Here is a tiny trained network, its code and every weight. The questions are about switching its units off for an input and a target symbol, where a switched-off unit gives its printed mean instead of its output.

import numpy as np


def w(rows, s, z=0):
    codes = np.array(rows[::2]) - 128.0
    scale = np.full(codes.shape[1], s)
    scale[-1] = z or s
    return codes * scale


def f(y):
    return np.maximum(y, 0)


def softmax(a):
    e = np.exp(a - a.max(-1, keepdims=True))
    return e / e.sum(-1, keepdims=True)


def log_softmax(a):
    a = a - a.max(-1, keepdims=True)
    return a - np.log(np.exp(a).sum(-1, keepdims=True))


def net(x, mask):
    ids = ['αβγεζηλμξτφψω'.index(c) for c in x.split()]
    T = len(ids)
    res = E[ids] + P[:T]
    u = 0
    for l in range(3):
        q, k, v = (res @ M[l].T for M in (Q, K, V))
        z = softmax(np.where(np.tri(T) > 0, q @ k.T / 2**0.5, -1e9)) @ v
        res = res + np.where(mask[u], z, O[l][:, -1]) @ O[l][:, :-1]
        u += 1
        y = f(res @ A[l][:, :-1].T + A[l][:, -1])
        res = res + np.where(mask[u : u + 4], y, B[l][:, -1]) @ B[l][:, :-1]
        u += 4
    return log_softmax(res[-1] @ U[:, :-1].T + U[:, -1])


Q, K, V, O, A, B = {}, {}, {}, {}, {}, {}
E = w([
[126,207,162,207,67],'α',
[133,129,189,117,205],'β',
[208,224,100,145,85],'γ',
[106,224,206,221,152],'ε',
[103,134,160,159,126],'ζ',
[83,51,180,27,128],'η',
[97,79,41,73,137],'λ',
[170,171,106,146,154],'μ',
[232,165,203,74,52],'ξ',
[2,119,119,141,22],'τ',
[118,52,103,52,202],'φ',
[173,187,129,162,150],'ψ',
[225,98,110,81,118],'ω',
],0.015)
P = w([
[149,58,91,85,137],'0',
[137,57,99,140,86],'1',
[102,148,126,122,223],'2',
[143,37,122,170,73],'3',
[105,156,126,121,228],'4',
[146,25,141,195,59],'5',
[103,160,128,121,234],'6',
[144,13,154,217,45],'7',
[105,162,125,118,239],'8',
[149,3,175,229,43],'9',
[103,166,121,117,235],'10',
],0.015)
Q[0] = w([
[149,57,67,140,181],'0.h1',
[216,1,70,69,80],'0.h1',
],0.0094)
K[0] = w([
[116,2,48,90,148],'0.h1',
[174,6,119,65,8],'0.h1',
],0.0084)
V[0] = w([
[105,249,177,3,140],'0.h1',
[144,43,114,150,108],'0.h1',
],0.0031)
O[0] = w([
[123,151,162,107,166,2],'0.h1',
[139,113,197,58,3,196],'0.h1',
],0.0043,0.00088)
A[0] = w([
[98,79,156,96,148,96],'0.n1',
[11,88,119,122,120,61],'0.n2',
[150,132,49,104,5,254],'0.n3',
[145,84,50,206,182,167],'0.n4',
],0.011,0.0076)
B[0] = w([
[164,148,93,126,62,160],'0.n1',
[249,137,148,72,130,171],'0.n2',
[113,197,201,107,131,255],'0.n3',
[172,104,187,53,52,205],'0.n4',
],0.013,0.0097)
Q[1] = w([
[254,23,179,197,42],'1.h1',
[163,97,166,92,181],'1.h1',
],0.0079)
K[1] = w([
[236,140,107,203,3],'1.h1',
[150,128,160,213,147],'1.h1',
],0.0072)
V[1] = w([
[2,120,145,59,142],'1.h1',
[93,17,212,135,110],'1.h1',
],0.0068)
O[1] = w([
[24,72,103,96,124,60],'1.h1',
[9,116,225,52,175,252],'1.h1',
],0.011,0.0039)
A[1] = w([
[116,76,128,141,136,123],'1.n1',
[134,150,156,121,103,121],'1.n2',
[38,14,29,249,238,2],'1.n3',
[84,119,130,157,91,121],'1.n4',
],0.019,0.021)
B[1] = w([
[126,102,104,128,149,133],'1.n1',
[112,65,145,132,144,249],'1.n2',
[225,212,249,28,6,128],'1.n3',
[156,146,131,167,167,138],'1.n4',
],0.018,0.017)
Q[2] = w([
[48,242,111,94,100],'2.h1',
[254,182,174,53,234],'2.h1',
],0.0057)
K[2] = w([
[111,254,115,65,143],'2.h1',
[137,84,99,179,250],'2.h1',
],0.007)
V[2] = w([
[163,59,24,151,221],'2.h1',
[173,24,123,2,9],'2.h1',
],0.0081)
O[2] = w([
[155,197,252,124,144,22],'2.h1',
[84,192,124,144,27,249],'2.h1',
],0.012,0.019)
A[2] = w([
[156,66,105,200,81,1],'2.n1',
[195,80,199,130,47,187],'2.n2',
[144,95,251,212,69,31],'2.n3',
[189,37,162,80,77,102],'2.n4',
],0.011,0.0089)
B[2] = w([
[92,250,20,127,148,178],'2.n1',
[146,177,159,119,196,251],'2.n2',
[173,118,167,34,51,206],'2.n3',
[153,112,137,225,195,225],'2.n4',
],0.011,0.023)
U = w([
[78,182,152,238,222,154],'α',
[174,89,170,77,78,94],'β',
[241,221,34,90,146,135],'γ',
[162,146,195,206,136,98],'ε',
[102,115,169,196,107,163],'ζ',
[121,131,103,13,95,63],'η',
[88,110,71,63,61,39],'λ',
[136,137,127,129,96,148],'μ',
[113,106,72,247,87,250],'ξ',
[114,180,40,159,99,78],'τ',
[150,90,109,21,53,53],'φ',
[85,213,130,6,227,154],'ψ',
[55,102,85,75,114,201],'ω',
],0.015,0.013)

Each question gives the input, a string of symbols that net reads in full, and the target symbol t.
The units are the heads (2 rows each of Q, K, V and O) and the neurons (one row each of A and B). Each row of codes is followed by its name. A weight is (code - 128) times the scale printed after its matrix; where a second scale follows, it is the last column's (O, A, B and U).
mask holds one flag per unit, layer by layer, with each layer's heads first. A switched-off unit (its flag False) gives its mean, the last column of its rows in O or B, instead of its output. The means were averaged over made-up inputs and are rounded, as every weight is.
A unit's drop is (log p(t) with every unit on - log p(t) with that unit switched off) / (log p(t) with every unit on - log p(t) with every unit switched off).
The circuit of an input: a set's keep is (log p(t) with only the set's units on - log p(t) with every unit switched off) / (log p(t) with every unit on - log p(t) with every unit switched off). Starting from the 12 units with the biggest drops (on a tie, the unit counted first), units are removed one at a time, each time the one whose removal leaves the highest keep (on an exact tie, the one counted first), for as long as the keep stays at least 0.8.
circuit, biggest first: the units of the circuit, biggest drop first
top k neurons: the k neurons with the biggest drops, biggest first
top k neurons in layer l: the k neurons of layer l with the biggest drops, biggest first
input μ γ γ ξ β ε λ γ β λ, target γ: top 3 neurons in layer 2 : 2.n1, 2.n3, 2.n2
input β γ ψ, target γ: circuit, biggest first : 1.h1
input τ η λ, target λ: top 2 neurons : 1.n2, 2.n4
input β τ β μ β τ α ζ, target τ: top 2 neurons in layer 0 : 0.n2, 0.n3
input γ β ζ λ, target β: top 2 neurons in layer 0 : 0.n3, 0.n2
input ζ ψ ω φ α τ ε α β β, target α: top 3 neurons in layer 2 : 2.n4, 2.n1, 2.n2
input β λ β η ε ε ζ, target ω: top 2 neurons in layer 0 : 0.n2, 0.n4
input α ζ τ ξ η ξ τ β, target ξ: top 3 neurons : 1.n2, 0.n3, 0.n4
input μ β γ β, target β: circuit, biggest first : 2.h1, 2.n3
input β α β γ τ α φ, target ξ: top 4 neurons : 1.n2, 2.n2, 2.n3, 1.n4
input β ε γ λ φ φ τ λ β λ, target λ: top 2 neurons : 1.n2, 2.n3
input τ α ε ξ μ η, target ξ: top 3 neurons : 1.n2, 2.n4, 0.n3
input γ ξ ε η φ γ β φ α τ, target φ: top 3 neurons : 2.n3, 1.n2, 0.n4
input ζ ζ η α β τ τ α, target τ: circuit, biggest first : 2.n1
input φ β ψ ω τ τ τ ω, target τ: circuit, biggest first : 2.h1, 2.n1
input γ ψ ε β μ α ξ α, target α: top 3 neurons : 1.n2, 2.n1, 2.n4
input α ω τ, target ξ: top 4 neurons : 2.n3, 0.n3, 2.n2, 2.n1
input τ φ α, target ξ: circuit, biggest first : 2.n2, 0.n3
input β ω β τ ψ φ, target τ: circuit, biggest first : 1.n2, 2.h1, 0.n3, 2.n1
input α τ τ τ τ τ, target τ: top 3 neurons : 1.n2, 0.n2, 0.n3
input η λ α η β γ α γ ε α, target γ: top 4 neurons : 2.n3, 2.n1, 1.n2, 1.n4
input τ λ τ ε, target λ: top 3 neurons in layer 0 : 0.n2, 0.n3, 0.n4
